Below are the code and all the weights of a small trained network. Each question names an input and a class and asks about switching units off, where a switched-off unit gives its printed mean instead of its output.

import numpy as np


def w(rows, s, z=0):
    codes = np.array(rows[::2]) - 128.0
    scale = np.full(codes.shape[1], s)
    scale[-1] = z or s
    return codes * scale


def norm(h):
    return h / np.sqrt((h * h).mean(-1, keepdims=True) + 1e-5)


def f(y):
    return np.maximum(y, 0)


def log_softmax(a):
    a = a - a.max(-1, keepdims=True)
    return a - np.log(np.exp(a).sum(-1, keepdims=True))


def net(x, mask):
    res = np.array(x, float).reshape(1, 2) / 4 @ E
    u = 0
    for l in range(3):
        y = f(norm(res) @ A[l][:, :-1].T + A[l][:, -1])
        res = res + np.where(mask[u : u + 4], y, B[l][:, -1]) @ B[l][:, :-1]
        u += 4
    return log_softmax(norm(res)[-1] @ U[:, :-1].T + U[:, -1])


A, B = {}, {}
E = w([
[175,9,85,62,93],'x0',
[129,131,160,101,130],'x1',
],0.014)
A[0] = w([
[145,153,198,66,87,152],'0.n0',
[40,124,152,159,189,56],'0.n1',
[63,131,81,145,106,251],'0.n2',
[203,78,199,2,97,75],'0.n3',
],0.0072,0.0026)
B[0] = w([
[196,209,65,91,17,176],'0.n0',
[43,86,219,129,110,181],'0.n1',
[63,140,238,232,119,187],'0.n2',
[3,218,34,186,191,254],'0.n3',
],0.0071,0.0061)
A[1] = w([
[202,126,68,51,150,48],'1.n0',
[84,123,255,99,87,145],'1.n1',
[113,59,129,190,95,253],'1.n2',
[197,105,111,115,52,82],'1.n3',
],0.0089,0.0026)
B[1] = w([
[157,53,45,195,110,184],'1.n0',
[139,52,46,141,88,252],'1.n1',
[188,85,131,55,7,239],'1.n2',
[81,130,153,142,146,160],'1.n3',
],0.011,0.0046)
A[2] = w([
[80,183,254,201,212,254],'2.n0',
[173,199,64,105,181,95],'2.n1',
[152,154,151,128,39,131],'2.n2',
[32,119,94,213,112,208],'2.n3',
],0.0084,0.0012)
B[2] = w([
[7,105,118,189,58,218],'2.n0',
[160,128,91,109,140,148],'2.n1',
[140,146,147,91,141,175],'2.n2',
[198,107,154,67,55,255],'2.n3',
],0.013,0.0084)
U = w([
[2,27,74,184,183,193],'0',
[205,216,179,31,106,141],'1',
[165,163,127,67,152,5],'2',
],0.007,0.003)

Each question gives the input, the list of numbers given to net, and the class t.
The units are the neurons (one row each of A and B). Each row of codes is followed by its name. A weight is (code - 128) times the scale printed after its matrix; where a second scale follows, it is the last column's (A, B and U).
mask holds one flag per neuron, layer by layer. A switched-off neuron (its flag False) gives its mean, the last column of its row in B, instead of its output. The means were averaged over made-up inputs and are rounded, as every weight is.
A unit's drop is (log p(t) with every unit on - log p(t) with that unit switched off) / (log p(t) with every unit on - log p(t) with every unit switched off).
The circuit of an input: a set's keep is (log p(t) with only the set's units on - log p(t) with every unit switched off) / (log p(t) with every unit on - log p(t) with every unit switched off). Starting from all 12 units, units are removed one at a time, each time the one whose removal leaves the highest keep (on an exact tie, the one counted first), for as long as the keep stays at least 0.8.
circuit, biggest first: the units of the circuit, biggest drop first
most important unit: the unit with the biggest drop
top k neurons: the k neurons with the biggest drops, biggest first
k most important neurons of layer l: the k neurons of layer l with the biggest drops, biggest first
drop when u is switched off: that unit's drop, to one decimal
input [3,-6], class 1: circuit, biggest first	2.n0, 1.n2
input [-2,-7], class 1: most important unit	0.n3
input [3,-4], class 1: top 2 neurons	2.n0, 1.n1
input [-2,-5], class 1: top 2 neurons	0.n3, 2.n0
input [2,-5], class 1: circuit, biggest first	2.n0, 1.n1
input [3,-8], class 1: 2 most important neurons of layer 0	0.n2, 0.n3
input [3,-5], class 1: 3 most important neurons of layer 0	0.n2, 0.n0, 0.n3
input [-1,-7], class 1: drop when 2.n0 is switched off	0.2
input [0,-7], class 1: drop when 2.n0 is switched off	0.3
input [0,-5], class 1: drop when 2.n0 is switched off	0.4
